Below are the code and all the weights of a small trained network. Each question names an input and a class and asks about switching units off, where a switched-off unit gives its printed mean instead of its output.

import numpy as np


def w(rows, s, z=0):
    codes = np.array(rows[::2]) - 128.0
    scale = np.full(codes.shape[1], s)
    scale[-1] = z or s
    return codes * scale


def f(y):
    return np.maximum(y, 0)


def log_softmax(a):
    a = a - a.max(-1, keepdims=True)
    return a - np.log(np.exp(a).sum(-1, keepdims=True))


def net(x, mask):
    res = np.array(x, float).reshape(1, 8) / 4 @ E
    y = f(res @ A[0][:, :-1].T + A[0][:, -1])
    res = res + np.where(mask, y, B[0][:, -1]) @ B[0][:, :-1]
    return log_softmax(res[-1] @ U[:, :-1].T + U[:, -1])


A, B = {}, {}
E = w([
[191,91,104,55,61,90,93,77,6],'x0',
[117,132,135,130,109,149,89,115,138],'x1',
[60,116,168,60,68,213,238,84,112],'x2',
[110,142,136,91,155,123,114,101,130],'x3',
[120,137,125,123,124,135,113,122,130],'x4',
[134,116,154,127,129,133,116,129,132],'x5',
[91,223,175,104,25,23,130,149,165],'x6',
[139,117,137,130,129,124,137,133,132],'x7',
],0.012)
A[0] = w([
[77,178,159,176,96,107,173,124,148,128],'N0',
[118,86,113,110,60,121,142,86,67,47],'N1',
[181,165,149,117,161,77,127,141,131,154],'N2',
[216,62,48,118,196,142,86,101,60,240],'N3',
[96,85,137,70,88,142,156,121,105,68],'N4',
[128,78,144,104,152,124,96,34,103,198],'N5',
[122,83,94,126,145,154,157,100,97,207],'N6',
[106,136,106,155,169,182,143,119,100,179],'N7',
[170,103,77,153,153,119,72,86,80,198],'N8',
[57,152,183,120,96,139,176,148,177,153],'N9',
[122,104,161,114,103,109,158,179,84,125],'N10',
[111,98,149,123,71,166,165,93,127,144],'N11',
[173,101,88,114,126,70,58,98,102,155],'N12',
[114,170,160,119,84,3,107,134,108,154],'N13',
[179,171,120,154,97,52,99,103,94,127],'N14',
[126,144,120,183,198,89,83,173,173,236],'N15',
[109,158,168,166,110,139,187,108,185,176],'N16',
[163,152,121,117,98,128,116,107,200,134],'N17',
[72,80,114,161,176,245,180,96,147,233],'N18',
[126,116,161,82,78,138,165,94,21,27],'N19',
[115,179,115,223,231,80,73,172,217,253],'N20',
],0.012,0.0051)
B[0] = w([
[49,186,121,67,154,132,183,138,112,192],'N0',
[107,78,95,124,63,102,102,72,139,181],'N1',
[140,127,139,168,60,106,98,98,116,162],'N2',
[147,82,113,212,186,77,49,195,143,239],'N3',
[38,110,108,122,104,91,143,106,149,175],'N4',
[128,106,121,204,136,158,111,150,116,177],'N5',
[114,22,142,185,210,169,80,85,90,177],'N6',
[219,122,136,184,202,202,140,62,102,171],'N7',
[171,91,121,183,162,104,23,211,113,197],'N8',
[46,241,116,121,199,113,239,185,137,213],'N9',
[124,140,104,92,107,113,85,91,131,154],'N10',
[75,118,73,112,142,145,170,72,161,183],'N11',
[213,171,130,159,123,164,57,254,66,194],'N12',
[184,175,175,91,53,42,178,92,75,212],'N13',
[203,221,249,123,54,187,82,146,112,184],'N14',
[85,71,100,174,77,76,46,49,126,211],'N15',
[30,222,110,66,204,125,203,126,118,195],'N16',
[81,160,166,143,135,111,142,115,70,154],'N17',
[247,80,162,124,249,206,189,27,125,227],'N18',
[52,49,107,172,54,24,97,28,167,197],'N19',
[29,6,118,135,51,87,100,7,114,253],'N20',
],0.0072,0.023)
U = w([
[115,45,65,129,158,150,89,107,192,249],'0',
[61,120,142,103,51,117,139,124,114,123],'1',
[161,104,116,144,166,148,90,249,120,147],'2',
[217,186,180,105,77,145,108,168,124,83],'3',
[152,120,162,108,207,217,172,128,148,143],'4',
[87,208,102,73,186,133,156,179,187,28],'5',
],0.013,0.0014)

Each question gives the input, the list of numbers given to net, and the class t.
The units are the neurons (one row each of A and B). Each row of codes is followed by its name. A weight is (code - 128) times the scale printed after its matrix; where a second scale follows, it is the last column's (A, B and U).
mask holds one flag per neuron, in row order. A switched-off neuron (its flag False) gives its mean, the last column of its row in B, instead of its output. The means were averaged over made-up inputs and are rounded, as every weight is.
A unit's drop is (log p(t) with every unit on - log p(t) with that unit switched off) / (log p(t) with every unit on - log p(t) with every unit switched off).
The circuit of an input: a set's keep is (log p(t) with only the set's units on - log p(t) with every unit switched off) / (log p(t) with every unit on - log p(t) with every unit switched off). Starting from the 12 units with the biggest drops (on a tie, the unit counted first), units are removed one at a time, each time the one whose removal leaves the highest keep (on an exact tie, the one counted first), for as long as the keep stays at least 0.8.
units of the circuit, in order: the units of the circuit, biggest drop first
top k neurons: the k neurons with the biggest drops, biggest first
drop of u: that unit's drop, to one decimal
input [7,-5,-8,-6,-3,5,1,-6], class 3: units of the circuit, in order	N14
input [-8,-7,0,8,-5,-4,2,-4], class 1: top 3 neurons	N20, N15, N3
input [-2,3,1,-1,-8,5,-4,1], class 4: top 3 neurons	N18, N19, N20
input [1,2,-6,-5,2,7,-6,-5], class 2: top 2 neurons	N12, N8
input [-6,-6,-6,-6,-3,-7,1,-5], class 1: top 2 neurons	N18, N3
input [5,-4,0,8,-3,2,0,2], class 2: top 2 neurons	N20, N12
input [1,5,-6,-2,7,1,1,-1], class 3: top 3 neurons	N14, N12, N19
input [7,-6,-5,-8,6,0,0,4], class 2: top 2 neurons	N3, N8
input [-6,7,1,2,-5,-4,7,6], class 5: top 2 neurons	N9, N16
input [0,8,-8,1,-1,-6,4,-7], class 1: top 3 neurons	N20, N15, N18
input [1,3,-4,6,-1,2,7,3], class 3: drop of N19	0.1
input [-4,4,6,2,-5,3,0,-8], class 4: drop of N18	1.1
input [-8,2,1,-4,5,8,-8,-1], class 4: drop of N7	0.2
input [-4,2,5,1,-7,-3,-1,7], class 4: units of the circuit, in order	N18
